Here is a tiny trained network, its code and every weight. The questions are about switching its units off for an input and a target symbol, where a switched-off unit gives its printed mean instead of its output.

import numpy as np


def w(rows, s, z=0):
    codes = np.array(rows[::2]) - 128.0
    scale = np.full(codes.shape[1], s)
    scale[-1] = z or s
    return codes * scale


def f(y):
    return y / 2 * (1 + np.tanh(0.7978845608 * (y + 0.044715 * y**3)))


def softmax(a):
    e = np.exp(a - a.max(-1, keepdims=True))
    return e / e.sum(-1, keepdims=True)


def log_softmax(a):
    a = a - a.max(-1, keepdims=True)
    return a - np.log(np.exp(a).sum(-1, keepdims=True))


def net(x, mask):
    ids = ['αγεζθλπφψω'.index(c) for c in x.split()]
    T = len(ids)
    res = E[ids] + P[:T]
    u = 0
    for l in range(2):
        q, k, v = (res @ M[l].T for M in (Q, K, V))
        z = softmax(np.where(np.tri(T) > 0, q @ k.T / 3**0.5, -1e9)) @ v
        res = res + np.where(mask[u], z, O[l][:, -1]) @ O[l][:, :-1]
        u += 1
        y = f(res @ A[l][:, :-1].T + A[l][:, -1])
        res = res + np.where(mask[u : u + 16], y, B[l][:, -1]) @ B[l][:, :-1]
        u += 16
    return log_softmax(res[-1] @ U[:, :-1].T + U[:, -1])


Q, K, V, O, A, B = {}, {}, {}, {}, {}, {}
E = w([
[137,116,145,165,157,68,82,89,170,95,136,110],'α',
[160,86,136,153,133,132,95,140,109,150,127,171],'γ',
[150,167,115,140,223,193,122,75,126,154,88,62],'ε',
[109,135,100,77,203,137,177,175,1,170,135,117],'ζ',
[165,175,86,213,116,144,135,103,199,137,145,111],'θ',
[184,176,152,149,113,144,197,94,164,97,33,134],'λ',
[105,105,138,105,180,25,162,144,60,61,210,100],'π',
[149,145,144,146,165,173,181,129,116,146,45,85],'φ',
[142,96,140,157,132,130,121,163,114,150,93,122],'ψ',
[192,150,135,163,191,138,176,32,192,54,136,100],'ω',
],0.018)
P = w([
[236,75,122,110,89,98,90,109,8,149,191,77],'0',
[110,207,112,185,196,151,183,180,121,115,108,155],'1',
[201,110,86,66,121,86,131,109,102,156,76,121],'2',
[103,208,130,189,184,125,180,198,135,131,110,162],'3',
[164,97,95,60,123,110,113,101,123,157,97,147],'4',
[98,200,140,198,175,117,190,210,135,143,119,166],'5',
[137,93,97,51,126,126,104,90,153,168,102,164],'6',
[98,215,129,204,173,107,194,213,141,141,135,160],'7',
[128,62,81,62,130,150,114,93,193,153,95,144],'8',
],0.012)
Q[0] = w([
[124,189,104,249,254,113,222,230,143,143,177,197],'0.h1',
[89,137,26,126,79,134,48,195,94,145,96,115],'0.h1',
[54,67,186,106,121,132,178,175,97,107,224,112],'0.h1',
],0.0058)
K[0] = w([
[193,173,220,198,88,142,101,93,2,158,209,31],'0.h1',
[85,154,56,87,129,133,76,241,108,181,102,116],'0.h1',
[103,121,134,52,171,98,162,139,115,121,160,137],'0.h1',
],0.0058)
V[0] = w([
[138,125,193,103,177,63,120,109,52,42,129,142],'0.h1',
[104,140,11,70,165,173,139,169,79,218,105,185],'0.h1',
[82,138,95,142,121,106,255,142,125,108,156,70],'0.h1',
],0.0067)
O[0] = w([
[182,228,154,31,210,195,128,128,179,151,116,154,220],'0.h1',
[170,69,141,159,81,93,172,128,164,7,51,167,1],'0.h1',
[44,160,1,75,190,140,47,131,73,162,105,226,220],'0.h1',
],0.0081,0.0022)
A[0] = w([
[161,41,113,2,131,156,62,113,177,130,74,83,96],'0.n1',
[134,114,192,208,164,184,159,179,62,133,96,148,193],'0.n2',
[74,84,124,65,43,159,165,124,124,97,53,131,3],'0.n3',
[153,149,103,104,110,138,161,241,49,185,180,76,160],'0.n4',
[183,96,193,179,112,80,43,123,92,164,132,55,64],'0.n5',
[105,237,121,60,179,221,177,122,146,88,76,176,20],'0.n6',
[166,88,88,33,97,132,32,29,104,102,230,78,138],'0.n7',
[77,111,153,6,160,206,170,157,166,65,115,183,173],'0.n8',
[122,187,124,92,114,235,181,149,191,197,39,114,108],'0.n9',
[107,162,187,104,179,106,61,157,179,147,145,124,96],'0.n10',
[228,161,107,161,181,130,215,74,165,63,154,117,131],'0.n11',
[150,100,225,81,1,102,109,102,155,125,181,181,13],'0.n12',
[126,14,86,141,162,152,162,113,143,145,96,129,236],'0.n13',
[124,174,76,179,182,115,133,102,136,120,8,151,132],'0.n14',
[102,181,100,213,122,70,177,247,144,148,107,180,226],'0.n15',
[103,20,149,97,109,196,12,151,62,241,46,75,136],'0.n16',
],0.0069,0.0041)
B[0] = w([
[80,104,148,150,118,130,207,130,186,198,110,175,151],'0.n1',
[76,161,76,146,185,92,91,135,203,102,203,130,180],'0.n2',
[150,71,79,176,202,220,150,168,136,200,58,144,125],'0.n3',
[173,119,163,77,66,65,134,121,95,90,118,126,206],'0.n4',
[200,108,150,114,158,218,158,138,91,92,134,120,144],'0.n5',
[121,105,157,249,117,182,173,122,195,118,157,122,236],'0.n6',
[154,51,137,146,109,111,123,148,111,130,48,172,182],'0.n7',
[145,146,104,182,97,158,99,72,164,138,130,159,186],'0.n8',
[128,125,117,72,101,58,145,110,70,106,145,148,205],'0.n9',
[167,151,130,143,102,184,205,124,157,97,141,169,165],'0.n10',
[102,106,114,67,153,77,43,179,78,152,109,133,237],'0.n11',
[203,28,205,254,216,183,174,178,167,135,138,52,122],'0.n12',
[111,173,154,114,145,92,108,69,175,137,161,145,182],'0.n13',
[167,102,164,76,125,113,98,160,109,100,179,131,220],'0.n14',
[131,128,115,135,213,187,80,70,120,93,145,99,254],'0.n15',
[223,142,177,39,110,111,233,145,156,57,143,166,147],'0.n16',
],0.0081,0.0093)
Q[1] = w([
[54,141,168,203,128,110,111,81,144,115,165,90],'1.h1',
[121,66,101,168,12,184,149,96,157,165,92,148],'1.h1',
[57,247,147,79,129,169,75,183,151,120,206,118],'1.h1',
],0.011)
K[1] = w([
[187,135,100,184,65,169,58,135,148,127,137,55],'1.h1',
[63,91,38,119,68,92,156,1,202,162,137,91],'1.h1',
[230,103,132,97,123,177,91,151,45,58,184,64],'1.h1',
],0.0099)
V[1] = w([
[106,126,61,87,254,130,82,75,210,151,98,118],'1.h1',
[111,237,87,84,68,45,101,123,138,107,145,144],'1.h1',
[149,136,47,187,103,188,55,85,110,221,105,80],'1.h1',
],0.0061)
O[1] = w([
[210,166,129,213,106,140,118,198,81,156,123,194,48],'1.h1',
[254,108,110,91,194,146,173,60,199,20,64,85,2],'1.h1',
[122,181,18,112,123,176,207,204,223,127,125,178,106],'1.h1',
],0.0085,0.0042)
A[1] = w([
[95,110,110,140,56,95,140,149,113,158,135,101,93],'1.n1',
[80,128,157,167,142,127,129,151,85,171,134,153,112],'1.n2',
[102,106,179,93,87,81,100,109,102,133,75,101,2],'1.n3',
[90,166,148,160,94,160,159,209,118,140,140,139,70],'1.n4',
[86,178,130,192,162,188,127,138,184,144,130,128,107],'1.n5',
[147,148,115,126,103,115,108,99,152,114,127,109,158],'1.n6',
[109,150,84,93,102,120,124,107,133,154,142,145,186],'1.n7',
[109,90,132,172,144,112,99,100,128,106,127,130,44],'1.n8',
[172,101,110,164,138,136,106,107,108,107,134,128,85],'1.n9',
[57,150,108,168,138,173,128,192,168,102,157,137,31],'1.n10',
[138,99,108,177,92,250,164,196,179,121,71,137,83],'1.n11',
[109,120,131,126,97,76,87,162,109,166,73,134,14],'1.n12',
[180,141,136,140,145,146,117,155,112,127,104,144,94],'1.n13',
[77,101,110,110,105,111,128,120,137,131,112,107,35],'1.n14',
[110,130,76,123,187,190,158,119,131,79,106,54,42],'1.n15',
[98,122,103,136,73,83,130,126,123,109,77,154,186],'1.n16',
],0.012,0.0062)
B[1] = w([
[169,177,187,101,141,119,80,75,126,113,66,206,140],'1.n1',
[142,161,90,172,76,93,102,134,207,104,111,82,185],'1.n2',
[127,154,57,168,113,214,161,142,166,119,83,137,189],'1.n3',
[164,174,83,28,114,129,161,145,134,161,81,75,144],'1.n4',
[140,99,131,56,115,161,149,152,104,66,169,84,249],'1.n5',
[108,98,210,129,154,153,146,145,81,121,76,210,162],'1.n6',
[116,93,216,174,145,83,177,123,167,178,102,160,204],'1.n7',
[171,117,24,70,121,120,164,124,63,226,81,129,156],'1.n8',
[62,182,200,98,95,139,170,167,199,177,113,143,183],'1.n9',
[106,123,179,167,100,136,153,185,34,133,56,151,234],'1.n10',
[131,110,91,59,23,108,63,154,138,92,247,146,162],'1.n11',
[138,85,182,36,159,187,112,93,98,69,186,220,144],'1.n12',
[71,64,112,145,77,160,141,45,158,173,127,79,173],'1.n13',
[143,167,59,99,209,218,123,126,96,122,138,235,149],'1.n14',
[142,82,108,116,26,116,125,179,209,135,98,190,186],'1.n15',
[168,163,168,80,195,178,135,87,116,119,102,2,151],'1.n16',
],0.0077,0.012)
U = w([
[75,123,168,96,128,86,156,126,154,157,136,54,70],'α',
[97,144,130,107,139,115,141,141,126,134,106,119,28],'γ',
[149,116,121,163,169,61,114,190,93,97,133,95,164],'ε',
[129,141,137,254,195,136,183,162,187,166,74,106,255],'ζ',
[53,76,136,102,159,104,184,170,129,148,119,110,90],'θ',
[147,111,86,83,133,83,144,151,206,115,156,99,123],'λ',
[109,119,152,116,181,132,157,143,126,128,165,97,81],'π',
[153,47,183,24,144,66,144,131,61,171,115,100,177],'φ',
[84,109,88,111,166,120,160,122,127,154,138,64,124],'ψ',
[146,138,116,103,170,109,178,187,123,167,120,96,70],'ω',
],0.0062,0.005)

Each question gives the input, a string of symbols that net reads in full, and the target symbol t.
The units are the heads (3 rows each of Q, K, V and O) and the neurons (one row each of A and B). Each row of codes is followed by its name. A weight is (code - 128) times the scale printed after its matrix; where a second scale follows, it is the last column's (O, A, B and U).
mask holds one flag per unit, layer by layer, with each layer's heads first. A switched-off unit (its flag False) gives its mean, the last column of its rows in O or B, instead of its output. The means were averaged over made-up inputs and are rounded, as every weight is.
A unit's drop is (log p(t) with every unit on - log p(t) with that unit switched off) / (log p(t) with every unit on - log p(t) with every unit switched off).
The circuit of an input: a set's keep is (log p(t) with only the set's units on - log p(t) with every unit switched off) / (log p(t) with every unit on - log p(t) with every unit switched off). Starting from the 12 units with the biggest drops (on a tie, the unit counted first), units are removed one at a time, each time the one whose removal leaves the highest keep (on an exact tie, the one counted first), for as long as the keep stays at least 0.8.
units of the circuit, in order: the units of the circuit, biggest drop first
most important unit: the unit with the biggest drop
top k neurons: the k neurons with the biggest drops, biggest first
top k neurons in layer l: the k neurons of layer l with the biggest drops, biggest first
input π α γ α, target π: units of the circuit, in order -> (0.h1; 1.n5; 0.n6)
input ω ζ θ θ θ ζ ζ θ, target ω: most important unit -> 0.n6
input π ω π ψ θ θ π, target λ: top 2 neurons -> (0.n8; 0.n9)
input θ ε ψ φ θ γ γ, target ζ: top 3 neurons -> (0.n1; 0.n6; 1.n3)
input θ π α θ θ, target λ: units of the circuit, in order -> (0.h1; 1.h1; 1.n11)
input π ε ω ζ ζ π θ, target φ: units of the circuit, in order -> (0.n6; 1.h1)
input θ π ω θ θ ζ α π, target θ: top 3 neurons in layer 1 -> (1.n10; 1.n15; 1.n7)
input π θ ω ε, target π: units of the circuit, in order -> (0.h1; 0.n6; 1.n5)
input θ ζ θ π θ ψ, target θ: top 2 neurons -> (0.n5; 0.n2)
input ζ ζ θ λ ζ, target λ: top 4 neurons in layer 0 -> (0.n3; 0.n8; 0.n6; 0.n9)
input θ θ γ θ θ λ, target θ: top 2 neurons -> (0.n5; 0.n15)
input α π π ζ ζ ω ψ π, target α: top 2 neurons in layer 0 -> (0.n5; 0.n7)
input θ ψ θ ψ, target θ: top 4 neurons -> (0.n2; 0.n5; 1.n10; 0.n15)
input θ θ θ, target λ: units of the circuit, in order -> (1.h1; 0.h1; 1.n11; 0.n9)
input ε π θ θ ω ζ, target ε: most important unit -> 0.n5
input π θ λ π γ π, target π: top 2 neurons -> (0.n6; 0.n4)
input π π θ θ ω γ λ ψ ω, target ζ: top 3 neurons in layer 0 -> (0.n1; 0.n4; 0.n15)
input π θ γ ψ θ π θ ψ, target π: top 2 neurons in layer 0 -> (0.n6; 0.n15)
input ψ θ π θ, target ψ: top 2 neurons in layer 1 -> (1.n3; 1.n8)
input ζ ζ θ θ θ θ π γ, target ζ: top neuron -> (0.n14)
input θ π ω π π ζ ψ π θ, target ζ: top 3 neurons in layer 0 -> (0.n6; 0.n8; 0.n4)
input γ π ψ π, target γ: top 3 neurons -> (0.n12; 1.n2; 0.n5)
input θ φ θ ψ γ ω π π, target θ: top 2 neurons -> (0.n5; 0.n15)
input ζ π θ α, target ζ: top 2 neurons in layer 0 -> (0.n4; 0.n9)
input π π θ θ ψ ω, target π: top 3 neurons in layer 0 -> (0.n11; 0.n6; 0.n9)
input γ ω λ α, target γ: top 3 neurons -> (0.n12; 1.n2; 1.n3)
input ω ζ π α ε ζ, target ω: top neuron in layer 0 -> (0.n6)
input ω α θ ζ ε ψ ω ε, target ω: top 2 neurons -> (0.n6; 0.n2)
input ζ θ θ θ θ ε π π, target ζ: top 3 neurons -> (0.n15; 0.n8; 0.n4)
input φ θ θ ζ θ ζ θ γ ζ, target λ: top 4 neurons in layer 0 -> (0.n3; 0.n8; 0.n9; 0.n4)
